Below is a small trained network, with its code and all its weights. Each question gives an input and a class and asks what happens when units are switched off, that is, made to give their printed mean instead of their output.

import numpy as np


def w(rows, s, z=0):
    codes = np.array(rows[::2]) - 128.0
    scale = np.full(codes.shape[1], s)
    scale[-1] = z or s
    return codes * scale


def norm(h):
    return h / np.sqrt((h * h).mean(-1, keepdims=True) + 1e-5)


def f(y):
    return y / 2 * (1 + np.tanh(0.7978845608 * (y + 0.044715 * y**3)))


def log_softmax(a):
    a = a - a.max(-1, keepdims=True)
    return a - np.log(np.exp(a).sum(-1, keepdims=True))


def net(x, mask):
    res = np.array(x, float).reshape(1, 3) / 4 @ E
    u = 0
    for l in range(4):
        y = f(norm(res) @ A[l][:, :-1].T + A[l][:, -1])
        res = res + np.where(mask[u : u + 5], y, B[l][:, -1]) @ B[l][:, :-1]
        u += 5
    return log_softmax(norm(res)[-1] @ U[:, :-1].T + U[:, -1])


A, B = {}, {}
E = w([
[57,85,144,80,116,253],'x0',
[81,252,182,72,177,219],'x1',
[15,96,13,129,76,13],'x2',
],0.0047)
A[0] = w([
[223,149,220,220,165,44,145],'0.n0',
[75,144,20,206,153,28,2],'0.n1',
[217,111,75,172,136,193,47],'0.n2',
[53,179,100,65,74,165,107],'0.n3',
[124,233,152,102,254,167,111],'0.n4',
],0.0053,0.0018)
B[0] = w([
[83,51,253,13,238,124,254],'0.n0',
[83,228,160,178,147,41,236],'0.n1',
[171,123,97,144,153,88,143],'0.n2',
[159,137,251,110,98,65,188],'0.n3',
[205,167,147,197,84,212,251],'0.n4',
],0.0052,0.0033)
A[1] = w([
[206,153,182,19,183,63,40],'1.n0',
[116,38,57,225,74,199,3],'1.n1',
[54,158,122,38,99,168,202],'1.n2',
[137,220,136,212,202,220,59],'1.n3',
[1,80,197,80,138,156,156],'1.n4',
],0.0054,0.00044)
B[1] = w([
[122,64,133,85,128,146,240],'1.n0',
[22,188,17,103,205,152,157],'1.n1',
[203,88,106,90,48,23,185],'1.n2',
[82,164,48,67,40,199,253],'1.n3',
[185,51,3,75,101,70,232],'1.n4',
],0.006,0.0025)
A[2] = w([
[30,20,52,142,216,10,120],'2.n0',
[179,103,136,100,160,253,146],'2.n1',
[63,10,72,167,199,103,136],'2.n2',
[44,186,160,226,121,48,6],'2.n3',
[244,30,123,139,238,95,109],'2.n4',
],0.0043,0.0022)
B[2] = w([
[229,227,154,113,67,229,252],'2.n0',
[52,204,118,233,57,48,200],'2.n1',
[87,190,134,142,219,168,184],'2.n2',
[206,189,79,232,151,43,149],'2.n3',
[192,98,104,87,255,184,173],'2.n4',
],0.0047,0.0044)
A[3] = w([
[78,117,114,255,94,65,213],'3.n0',
[191,135,175,122,85,191,8],'3.n1',
[105,176,157,85,94,170,125],'3.n2',
[151,35,123,52,81,76,49],'3.n3',
[159,99,175,107,73,81,181],'3.n4',
],0.0092,0.0013)
B[3] = w([
[250,250,149,83,198,50,244],'3.n0',
[109,163,190,112,76,30,240],'3.n1',
[62,114,255,148,63,118,252],'3.n2',
[61,21,159,220,95,59,225],'3.n3',
[102,45,4,148,166,103,190],'3.n4',
],0.0056,0.0036)
U = w([
[164,106,122,189,92,153,3],'0',
[178,35,177,88,214,109,154],'1',
[93,168,239,124,8,172,175],'2',
[84,20,94,142,34,70,140],'3',
[196,219,87,141,137,35,164],'4',
[64,147,26,112,116,217,114],'5',
[160,118,103,160,158,220,82],'6',
],0.012,0.0066)

Each question gives the input, the list of numbers given to net, and the class t.
The units are the neurons (one row each of A and B). Each row of codes is followed by its name. A weight is (code - 128) times the scale printed after its matrix; where a second scale follows, it is the last column's (A, B and U).
mask holds one flag per neuron, layer by layer. A switched-off neuron (its flag False) gives its mean, the last column of its row in B, instead of its output. The means were averaged over made-up inputs and are rounded, as every weight is.
A unit's drop is (log p(t) with every unit on - log p(t) with that unit switched off) / (log p(t) with every unit on - log p(t) with every unit switched off).
The circuit of an input: a set's keep is (log p(t) with only the set's units on - log p(t) with every unit switched off) / (log p(t) with every unit on - log p(t) with every unit switched off). Starting from the 12 units with the biggest drops (on a tie, the unit counted first), units are removed one at a time, each time the one whose removal leaves the highest keep (on an exact tie, the one counted first), for as long as the keep stays at least 0.8.
units of the circuit, in order: the units of the circuit, biggest drop first
unit that matters most: the unit with the biggest drop
k most important neurons: the k neurons with the biggest drops, biggest first
k most important neurons of layer l: the k neurons of layer l with the biggest drops, biggest first
drop when u is switched off: that unit's drop, to one decimal
input [-6,2,1], class 1: units of the circuit, in order => (0.n0, 1.n0)
input [1,5,7], class 4: unit that matters most => 0.n0
input [-1,-2,-7], class 1: units of the circuit, in order => (0.n0, 2.n0)
input [4,-4,-3], class 5: units of the circuit, in order => (1.n1, 0.n0)
input [7,-4,-1], class 5: units of the circuit, in order => (1.n1, 0.n0)
input [8,-7,6], class 5: units of the circuit, in order => (1.n1, 2.n2, 2.n0)
input [-1,-5,0], class 1: 3 most important neurons => (1.n3, 0.n0, 2.n4)
input [3,0,-1], class 3: 2 most important neurons of layer 0 => (0.n4, 0.n3)
input [5,-3,2], class 5: 3 most important neurons => (1.n1, 0.n0, 2.n2)
input [6,-5,6], class 4: 2 most important neurons => (0.n0, 0.n1)
input [3,-3,2], class 5: 3 most important neurons => (1.n1, 0.n0, 2.n0)
input [8,-7,-3], class 5: 2 most important neurons => (1.n1, 0.n0)
input [2,-1,1], class 3: 2 most important neurons => (0.n4, 3.n3)
input [-8,-4,-2], class 1: units of the circuit, in order => (0.n0)
input [7,-8,3], class 5: drop when 1.n1 is switched off => 0.5
input [8,-6,3], class 5: drop when 1.n1 is switched off => 0.8
input [5,-5,1], class 5: drop when 1.n1 is switched off => 0.2
